Below is a small trained network, with its code and all its weights. Each question gives an input and a class and asks what happens when units are switched off, that is, made to give their printed mean instead of their output.

import numpy as np


def w(rows, s, z=0):
    codes = np.array(rows[::2]) - 128.0
    scale = np.full(codes.shape[1], s)
    scale[-1] = z or s
    return codes * scale


def norm(h):
    return h / np.sqrt((h * h).mean(-1, keepdims=True) + 1e-5)


def f(y):
    return y / 2 * (1 + np.tanh(0.7978845608 * (y + 0.044715 * y**3)))


def log_softmax(a):
    a = a - a.max(-1, keepdims=True)
    return a - np.log(np.exp(a).sum(-1, keepdims=True))


def net(x, mask):
    res = np.array(x, float).reshape(1, 7) / 4 @ E
    u = 0
    for l in range(3):
        y = f(norm(res) @ A[l][:, :-1].T + A[l][:, -1])
        res = res + np.where(mask[u : u + 13], y, B[l][:, -1]) @ B[l][:, :-1]
        u += 13
    return log_softmax(norm(res)[-1] @ U[:, :-1].T + U[:, -1])


A, B = {}, {}
E = w([
[176,130,122,124,221,139,198,182,149,152,65,146],'x0',
[175,74,148,146,128,111,92,192,79,85,123,76],'x1',
[56,113,103,242,80,130,153,172,108,134,193,109],'x2',
[208,133,90,250,69,163,114,140,92,155,74,133],'x3',
[146,96,174,126,151,206,83,124,158,109,147,179],'x4',
[155,127,1,101,113,129,125,93,168,135,55,83],'x5',
[129,188,80,65,121,115,185,120,163,111,119,155],'x6',
],0.0029)
A[0] = w([
[196,75,97,116,132,51,123,166,97,101,80,55,34],'0.n1',
[47,165,176,32,161,59,137,137,137,93,185,133,71],'0.n2',
[161,163,64,138,114,92,149,98,156,133,4,150,112],'0.n3',
[137,107,87,208,50,101,120,123,99,145,180,110,111],'0.n4',
[49,84,137,135,135,124,63,143,123,121,212,179,53],'0.n5',
[125,108,86,146,94,90,124,125,116,171,216,90,41],'0.n6',
[45,210,170,147,145,96,215,180,90,211,188,188,2],'0.n7',
[47,144,19,114,93,108,163,87,147,90,144,137,29],'0.n8',
[161,156,147,97,174,116,136,113,155,64,118,144,44],'0.n9',
[142,174,150,105,140,126,98,75,97,156,143,131,68],'0.n10',
[49,190,36,102,110,97,126,83,165,150,155,85,41],'0.n11',
[154,136,180,123,136,148,121,184,85,62,238,143,51],'0.n12',
[31,206,19,85,99,105,155,70,141,126,180,105,66],'0.n13',
],0.0037,0.0024)
B[0] = w([
[40,106,33,110,128,91,112,159,106,162,107,92,183],'0.n1',
[158,112,104,207,108,200,121,149,131,158,128,120,249],'0.n2',
[99,80,208,149,164,162,104,178,123,64,206,83,255],'0.n3',
[149,97,144,108,182,210,184,162,164,145,107,171,215],'0.n4',
[63,140,189,140,156,126,143,139,76,99,117,15,164],'0.n5',
[176,106,213,46,165,143,133,145,143,158,132,123,121],'0.n6',
[87,148,90,200,190,4,127,96,112,132,150,207,195],'0.n7',
[150,66,173,86,57,106,154,105,189,150,123,61,175],'0.n8',
[142,140,101,101,132,114,148,161,157,160,125,174,133],'0.n9',
[133,164,111,134,150,146,112,89,136,104,72,114,113],'0.n10',
[130,112,120,90,60,108,192,134,199,85,110,106,190],'0.n11',
[97,210,123,154,68,92,108,206,206,65,170,141,166],'0.n12',
[163,68,144,160,69,56,180,94,199,58,115,115,239],'0.n13',
],0.0037,0.002)
A[1] = w([
[99,143,111,158,181,115,160,197,81,124,113,96,147],'1.n1',
[190,132,108,58,195,156,181,110,140,145,86,178,85],'1.n2',
[80,180,226,138,111,120,119,193,144,138,218,124,83],'1.n3',
[113,130,210,137,166,178,117,123,156,123,147,186,73],'1.n4',
[117,91,57,73,144,87,119,180,86,170,65,36,15],'1.n5',
[102,162,123,135,185,74,176,130,122,175,115,222,86],'1.n6',
[147,109,88,174,136,194,149,166,108,158,108,130,105],'1.n7',
[161,159,152,68,105,150,49,4,58,123,94,152,4],'1.n8',
[169,155,111,49,220,179,107,115,200,143,116,145,72],'1.n9',
[32,93,193,125,148,137,97,118,89,121,208,88,36],'1.n10',
[97,122,175,9,166,95,149,111,170,116,141,145,110],'1.n11',
[82,86,159,185,126,98,116,97,24,116,189,130,132],'1.n12',
[140,142,101,121,95,113,162,93,166,141,150,130,102],'1.n13',
],0.0041,0.0026)
B[1] = w([
[131,118,142,83,96,147,76,36,136,132,134,151,252],'1.n1',
[31,4,226,90,93,188,104,155,76,134,158,104,217],'1.n2',
[115,149,79,67,141,123,88,126,137,47,148,139,250],'1.n3',
[118,118,77,99,94,110,145,115,93,128,135,52,194],'1.n4',
[126,177,81,95,203,104,105,88,52,63,120,106,226],'1.n5',
[106,92,129,126,154,96,136,121,108,126,118,197,190],'1.n6',
[148,142,131,148,107,146,60,83,129,179,173,142,204],'1.n7',
[109,177,203,146,121,39,22,138,185,143,31,147,133],'1.n8',
[73,59,203,66,108,124,141,193,67,174,70,164,227],'1.n9',
[36,117,156,150,147,191,123,115,178,102,133,50,182],'1.n10',
[186,86,133,203,77,153,184,147,103,162,104,137,239],'1.n11',
[104,91,130,99,190,136,162,110,181,135,143,143,232],'1.n12',
[118,85,127,126,121,101,129,106,106,86,115,116,155],'1.n13',
],0.0042,0.0017)
A[2] = w([
[60,151,174,156,136,180,107,109,153,115,197,69,85],'2.n1',
[97,222,59,171,79,110,116,144,169,101,134,130,138],'2.n2',
[127,135,137,109,110,82,60,153,119,103,55,88,113],'2.n3',
[105,154,96,161,210,68,208,115,119,177,121,183,96],'2.n4',
[158,176,113,131,96,145,113,217,118,54,158,197,98],'2.n5',
[141,181,171,100,84,105,55,114,192,175,59,107,62],'2.n6',
[9,115,155,82,160,20,113,143,153,82,85,113,136],'2.n7',
[132,129,69,102,3,92,242,90,192,147,108,58,51],'2.n8',
[193,140,41,81,213,98,120,127,32,132,90,19,3],'2.n9',
[209,101,119,223,112,193,99,112,89,205,147,139,51],'2.n10',
[91,151,167,137,145,140,182,55,116,111,127,186,120],'2.n11',
[122,67,115,59,130,186,154,174,35,149,46,124,89],'2.n12',
[197,137,87,227,122,209,92,130,117,196,131,128,61],'2.n13',
],0.0044,0.0029)
B[2] = w([
[119,141,131,106,130,176,111,170,175,99,111,45,178],'2.n1',
[158,98,173,61,187,123,129,173,56,155,85,151,164],'2.n2',
[134,162,126,190,146,111,152,92,137,134,113,162,158],'2.n3',
[75,132,108,183,101,101,118,107,100,160,158,156,164],'2.n4',
[165,169,98,28,153,76,164,123,119,120,112,151,143],'2.n5',
[161,173,190,254,97,87,112,150,150,133,103,193,124],'2.n6',
[183,151,111,205,87,200,130,128,135,181,118,136,237],'2.n7',
[155,66,140,77,77,67,140,25,192,93,99,108,251],'2.n8',
[135,185,79,113,200,92,57,33,79,147,114,56,199],'2.n9',
[187,136,44,121,78,182,219,176,169,177,121,107,184],'2.n10',
[108,98,75,181,140,95,110,174,104,130,154,69,159],'2.n11',
[94,98,165,92,131,153,126,120,51,203,145,94,227],'2.n12',
[185,171,50,131,123,178,198,155,175,174,126,140,182],'2.n13',
],0.0048,0.0032)
U = w([
[172,213,124,39,170,94,124,197,102,37,161,202,3],'0',
[47,136,68,241,178,47,184,124,86,164,196,231,113],'1',
[37,143,171,146,152,217,87,181,206,28,197,30,150],'2',
[255,160,13,164,101,228,209,189,170,201,117,136,187],'3',
[94,15,233,56,129,182,151,169,40,216,92,167,131],'4',
[198,207,219,219,93,104,35,114,165,133,24,211,32],'5',
[162,40,126,108,38,52,200,7,223,79,88,96,246],'6',
[164,171,47,117,215,101,51,12,17,162,72,52,106],'7',
],0.0074,0.0013)

Each question gives the input, the list of numbers given to net, and the class t.
The units are the neurons (one row each of A and B). Each row of codes is followed by its name. A weight is (code - 128) times the scale printed after its matrix; where a second scale follows, it is the last column's (A, B and U).
mask holds one flag per neuron, layer by layer. A switched-off neuron (its flag False) gives its mean, the last column of its row in B, instead of its output. The means were averaged over made-up inputs and are rounded, as every weight is.
A unit's drop is (log p(t) with every unit on - log p(t) with that unit switched off) / (log p(t) with every unit on - log p(t) with every unit switched off).
The circuit of an input: a set's keep is (log p(t) with only the set's units on - log p(t) with every unit switched off) / (log p(t) with every unit on - log p(t) with every unit switched off). Starting from the 12 units with the biggest drops (on a tie, the unit counted first), units are removed one at a time, each time the one whose removal leaves the highest keep (on an exact tie, the one counted first), for as long as the keep stays at least 0.8.
circuit, biggest first: the units of the circuit, biggest drop first
most important unit: the unit with the biggest drop
top k neurons: the k neurons with the biggest drops, biggest first
top k neurons in layer l: the k neurons of layer l with the biggest drops, biggest first
drop when u is switched off: that unit's drop, to one decimal
input [3,-7,1,2,1,-3,7], class 1: circuit, biggest first -> (0.n7)
input [0,5,-3,-1,6,-7,1], class 0: top 2 neurons -> (0.n12 2.n5)
input [-3,-6,-6,8,-6,-5,6], class 5: circuit, biggest first -> (1.n8 2.n6)
input [8,-1,-1,7,6,5,6], class 4: circuit, biggest first -> (1.n2 2.n12)
input [6,-2,-4,4,6,6,-7], class 4: top 3 neurons -> (1.n9 1.n2 0.n2)
input [0,-4,0,2,7,-6,5], class 0: circuit, biggest first -> (1.n3 2.n5)
input [0,5,7,3,1,-7,7], class 0: circuit, biggest first -> (2.n5 1.n3)
input [7,-3,-2,-7,0,8,6], class 4: circuit, biggest first -> (1.n9 1.n2)
input [-2,7,7,2,3,-8,7], class 0: circuit, biggest first -> (2.n5 1.n3)
input [-8,8,-6,3,8,-6,-3], class 2: circuit, biggest first -> (1.n10 2.n1 0.n12)
input [4,8,3,-7,-8,-6,2], class 1: top 2 neurons -> (0.n7 0.n3)
input [8,8,0,-2,0,-2,4], class 7: top 3 neurons -> (0.n1 1.n5 0.n4)
input [-2,2,-6,-2,-4,-5,-1], class 5: top 3 neurons -> (0.n3 1.n8 0.n10)
input [-3,1,-6,6,1,-4,3], class 5: circuit, biggest first -> (1.n8)
input [-6,-2,-7,2,3,-6,-7], class 5: circuit, biggest first -> (1.n8 2.n6)
input [2,3,0,-3,6,-7,5], class 0: circuit, biggest first -> (0.n12 2.n5)
input [0,0,3,3,-6,-4,-8], class 3: top 3 neurons in layer 1 -> (1.n2 1.n7 1.n5)
input [1,5,-1,-8,1,4,1], class 4: top 4 neurons -> (1.n9 2.n12 0.n9 1.n2)
input [-5,-1,4,4,6,0,1], class 3: top 2 neurons -> (0.n4 0.n3)
input [-1,4,1,2,7,0,-4], class 3: most important unit -> 0.n3
input [-7,-1,-1,2,-2,3,-6], class 5: top 2 neurons -> (1.n8 0.n2)
input [-6,3,-4,0,6,0,-2], class 5: top 2 neurons -> (1.n8 0.n3)
input [5,8,8,-1,2,0,3], class 0: top 2 neurons -> (0.n12 0.n2)
input [1,1,-3,6,5,-6,1], class 3: top 2 neurons -> (0.n3 2.n10)
input [1,-2,-6,5,2,-3,2], class 4: top 2 neurons in layer 1 -> (1.n2 1.n9)
input [-8,-6,3,2,-4,-6,-2], class 2: drop when 2.n1 is switched off -> 0.1
input [-5,-1,-8,-8,3,7,-3], class 5: most important unit -> 1.n8
input [-5,1,-6,4,4,7,5], class 5: drop when 1.n8 is switched off -> 0.4
input [-4,4,1,-2,1,5,-2], class 7: drop when 1.n5 is switched off -> 0.5
